Each row has a name. Each question is about the rows just above it.

[-50 -26  -7  -4   0 -31   3 -27 -38 -85] = C
[-49   5 -35  63 -14  13  35   2  -7  34] = K
[-35   1 -11  21  44 -16 -58  -9  12 -30] = Q
[ 61 -45  33  33 -12  16   2 -34  21  -5] = H
[ 14  43 -19 -18 -15  14 -33 -19  45  -3] = R
[ 11  11  18  32  53 -37  -7   7 -69  37] = T
[ 29  24  17  16 -31  46  22 -43  11  21] = B
H in full:  [ 61 -45  33  33 -12  16   2 -34  21  -5]
K in full:  [-49   5 -35  63 -14  13  35   2  -7  34]
B in full:  [ 29  24  17  16 -31  46  22 -43  11  21]
T in full:  [ 11  11  18  32  53 -37  -7   7 -69  37]

[ 13  41  56  18 -23 -11   9  13  80   7  17  -9 -14  20 -14 -13 -14  46
  15 -34   6 -12  14   8  26   0  67  20  42  -1 -30   0  16  10  46  21
  16  25  17  11  19] : P
[ 39  -4 -23  29 -16  26   3  27 -32  27  23 -21 -12  27 -12   4 -11  -5
  20 -28  35 -38  32 -14  21  -6 -28  29 -26  -3 -12  39  24  26 -12  21
  15 -23  21  20  30] : L
[  4 -49 -59  13  30  24 -15  11 -10  16  16  17  43  14  31  52  19 -54
   7  66  17  20  16  45  -2  16 -65  18  -4  14  30  23  19  10 -63  11
  22 -32   5  26  11] : M
[-18  -8 -11   5  29 -37 -17  10  83   5   3  41  32  -6  25  32  -3 -21
   2  66  -4  52   6  40  -4   5  -1  -3  43   9  24 -46   0  -6  -5  12
  22 -22   1  29   4] : F
[ 17 -17 -22  27  -5 -26 -11  16  57  17  33   5 -15  29 -17  17  -6 -15
  30 -10  34 -27  29  16  16 -18 -15  28  19   1 -12   6  29  29 -26  35
  33 -14  23  34  28] : Y
[ 15  53  57  17 -36 -30   0  10  56   4  13 -20 -37  19 -23 -33 -21  52
  16 -54  14 -27   9 -25  13 -16  70  18  27 -22 -42 -15  17  10  57  16
   8  21  16   6  13] : U
L in full:  [ 39  -4 -23  29 -16  26   3  27 -32  27  23 -21 -12  27 -12   4 -11  -5
  20 -28  35 -38  32 -14  21  -6 -28  29 -26  -3 -12  39  24  26 -12  21
  15 -23  21  20  30]
U in full:  [ 15  53  57  17 -36 -30   0  10  56   4  13 -20 -37  19 -23 -33 -21  52
  16 -54  14 -27   9 -25  13 -16  70  18  27 -22 -42 -15  17  10  57  16
   8  21  16   6  13]
Y in full:  [ 17 -17 -22  27  -5 -26 -11  16  57  17  33   5 -15  29 -17  17  -6 -15
  30 -10  34 -27  29  16  16 -18 -15  28  19   1 -12   6  29  29 -26  35
  33 -14  23  34  28]

[-31  14 -57  26  20  42  -6  17 -20  34  42  35 -26 -31 -47  32  22  53
 -20   7 -11  34  -8  40 -10 -87 -60  -5  11 -49  46  36 -18  80 -11  19
 -40  40  15  35 -65  16  13 -53 -20 -22  13  41  20  34   7  22 -63 -64
  29 -44  26 -48 -51 -49] = X
[-53 -56  43  35  23  21  25  29  44  -7 -34 -48  19  33 -53  16  17  23
 -11 -19  13  -5 -24  32   1 -58   6 -14 -13  31  47  13 -51  88  39  28
  -4  23 -21  36 -65   5  68 -21  37 -10  29   3  12  46  -7 -42  10 -17
  28  20 -29   1 -16 -61] = Z
[ 43  43  40 -39  26 -16   6  38 -23   1  29  13  26   0  60  31  28  43
  -6   0 -20 -29 -40 -28 -51 -10  68  48  24 -42  19  -8  27   6 -19 -15
  42  22   3 -12 -14 -20 -54  53   3  37 -38  14 -65  46 -30 -40  21   2
  33 -24 -35  16  15 -17] = N
[ 40 -49   2  35   4   5 -11   2   4  23  40 -42 -44 -24   2 -16   1  34
  15  38  -1  34  39 -33  10  16 -47 -52 -16  46 -17 -12  40  14 -21  20
  38 -20  19 -49  25  13 -67  47 -53 -10  12   8  46 -23 -22  -1  18 -10
  31 -11 -33 -12  56  -2] = G
[ 40 -49   2  35   4   5 -11   2   4  74  40 -42 -44   0   2 -16   1  34
  15  38  -1  34  39 -33  10  16 -47 -52 -16  46 -17 -12  40  14 -21  20
  38 -20  19 -49  25  13 -67  47 -53 -10  12   8  46 -23 -22  -1  18 -10
  31 -11 -33 -12  56  -2] = E
[-30   1 -53 -24 -25 -15  -3 -60  28 -56 -31  32 -12 -17  10 -19  26 -24
  22 -11  -5  -2  20  25 -18 -17  18  10  -1 -53  24  42  46 -33 -19 -11
 -34 -42 -41 -44 -27   3  31 -56  46  12   6 -46  18 -23  10 -35  17 -17
  -1 -51  57 -32  -2 -37] = A
[-53 -56  43  35  23  21  25  29  44  -7 -34 -48  19  33 -53  16  17  23
 -11 -19  13  -5 -24  32   1 -58   6 -14 -13  31  47  13 -51  88  39  28
  -4  23 -21  36 -65   5  68 -21  37 -10  29   3  12  46  -7 -42  10 -17
  23  20 -29   1 -16 -61] = S
[-12  35 -58  -9 -34  36 -73  -9 -45  16   0  -5 -36   8  -8  -8 -54 -16
 -21  37  23   8  21 -14 -31 -10 -75 -16   3  65 -60 -70   5 -20  19 -11
  46 -11  18 -16   2 -38  22 -14 -45 -35 -18  14  71  16  11  13 -18   2
 -12 -10 -13 -40  42  25] = V
Z in full:  [-53 -56  43  35  23  21  25  29  44  -7 -34 -48  19  33 -53  16  17  23
 -11 -19  13  -5 -24  32   1 -58   6 -14 -13  31  47  13 -51  88  39  28
  -4  23 -21  36 -65   5  68 -21  37 -10  29   3  12  46  -7 -42  10 -17
  28  20 -29   1 -16 -61]
N in full:  [ 43  43  40 -39  26 -16   6  38 -23   1  29  13  26   0  60  31  28  43
  -6   0 -20 -29 -40 -28 -51 -10  68  48  24 -42  19  -8  27   6 -19 -15
  42  22   3 -12 -14 -20 -54  53   3  37 -38  14 -65  46 -30 -40  21   2
  33 -24 -35  16  15 -17]

[  8  -2  -8   4   4   5  14 -11  10 -28  21  -5  -5  16  -6 -16 -20 -13
   3]  kitug
[ 11  -3  -8   1  13 -13   7  -1   6 -12  15 -10  -1  18  -9  -7  -3  -4
  17]  tutib
[ 14   5 -12   6  15 -23   8  11   9  -2  17 -16  -2  17 -14   2   6  -5
  33]  berid
[  4   0  -3  10  -7   1  -3   9  12 -13   8   0  -3   0  -5   9 -21 -15
   0]  Lipal
[-13  10  19 -11  -4  14 -13  16 -14  12   7  21   1 -19   5  11  18  13
  -8]  val
[  5 -20   1  11 -10  -2 -19 -13   6 -15  -2   5   3  13   3  -1 -25  -3
 -14]  Fet
[ -2 -29   9 -29  20   2  -7 -13 -10 -22  11  13   8  16  -4 -17   0  16
 -13]  mul
[  1   1  -7   8  -7  -3   2  15  15  -1 -12  -9  -3 -11  -7  18 -18 -17
   0]  metul
[  4 -22   1  -8   7   3  -3 -17   0 -25   9   5   3  17  -2 -16 -16   2
 -12]  Leri
[  1  48  13  30 -24  41   2   6  -1 -30  82  31 -19   3   6  -8 -15 -18
   7]  teb
[ -8 -12  11   2 -14   5 -22 -14 -11  14 -25  12   8  -7  15   2   3  15
 -24]  sas
berid in full:  [ 14   5 -12   6  15 -23   8  11   9  -2  17 -16  -2  17 -14   2   6  -5
  33]
metul in full:  [  1   1  -7   8  -7  -3   2  15  15  -1 -12  -9  -3 -11  -7  18 -18 -17
   0]
mul in full:  [ -2 -29   9 -29  20   2  -7 -13 -10 -22  11  13   8  16  -4 -17   0  16
 -13]
sas in full:  [ -8 -12  11   2 -14   5 -22 -14 -11  14 -25  12   8  -7  15   2   3  15
 -24]
tutib in full:  [ 11  -3  -8   1  13 -13   7  -1   6 -12  15 -10  -1  18  -9  -7  -3  -4
  17]

[-37 -47  -7 -49 -45] : fosu
[ 13  87 -51  25  79] : Bod
[ 57 -12  55  -8  -9] : Fal
[27 16  6 17 56] : keker
[37  6 34 17  8] : meke
Bod in full:  [ 13  87 -51  25  79]
keker in full:  [27 16  6 17 56]
fosu in full:  [-37 -47  -7 -49 -45]

[-22  -1  -9  44 -24]  fur
[-40  15 -39  57 -57]  gabis
[-47 -17 -13  84 -41]  Fuzep
[-18   0  -8  36 -31]  Nal
[-60 -40 -15  74 -38]  zuv
[-18   0  -8  36 -21]  Fasi
[-23   8 -22  29 -31]  Pum
[-7 -5 -3  5 -4]  Gub
[-48   4 -48  35 -55]  Papo
[-44  -5 -41  24 -44]  doz
[-64 -45 -23  57 -37]  Sis
gabis in full:  [-40  15 -39  57 -57]
Fasi in full:  [-18   0  -8  36 -21]
Sis in full:  [-64 -45 -23  57 -37]
zuv in full:  [-60 -40 -15  74 -38]

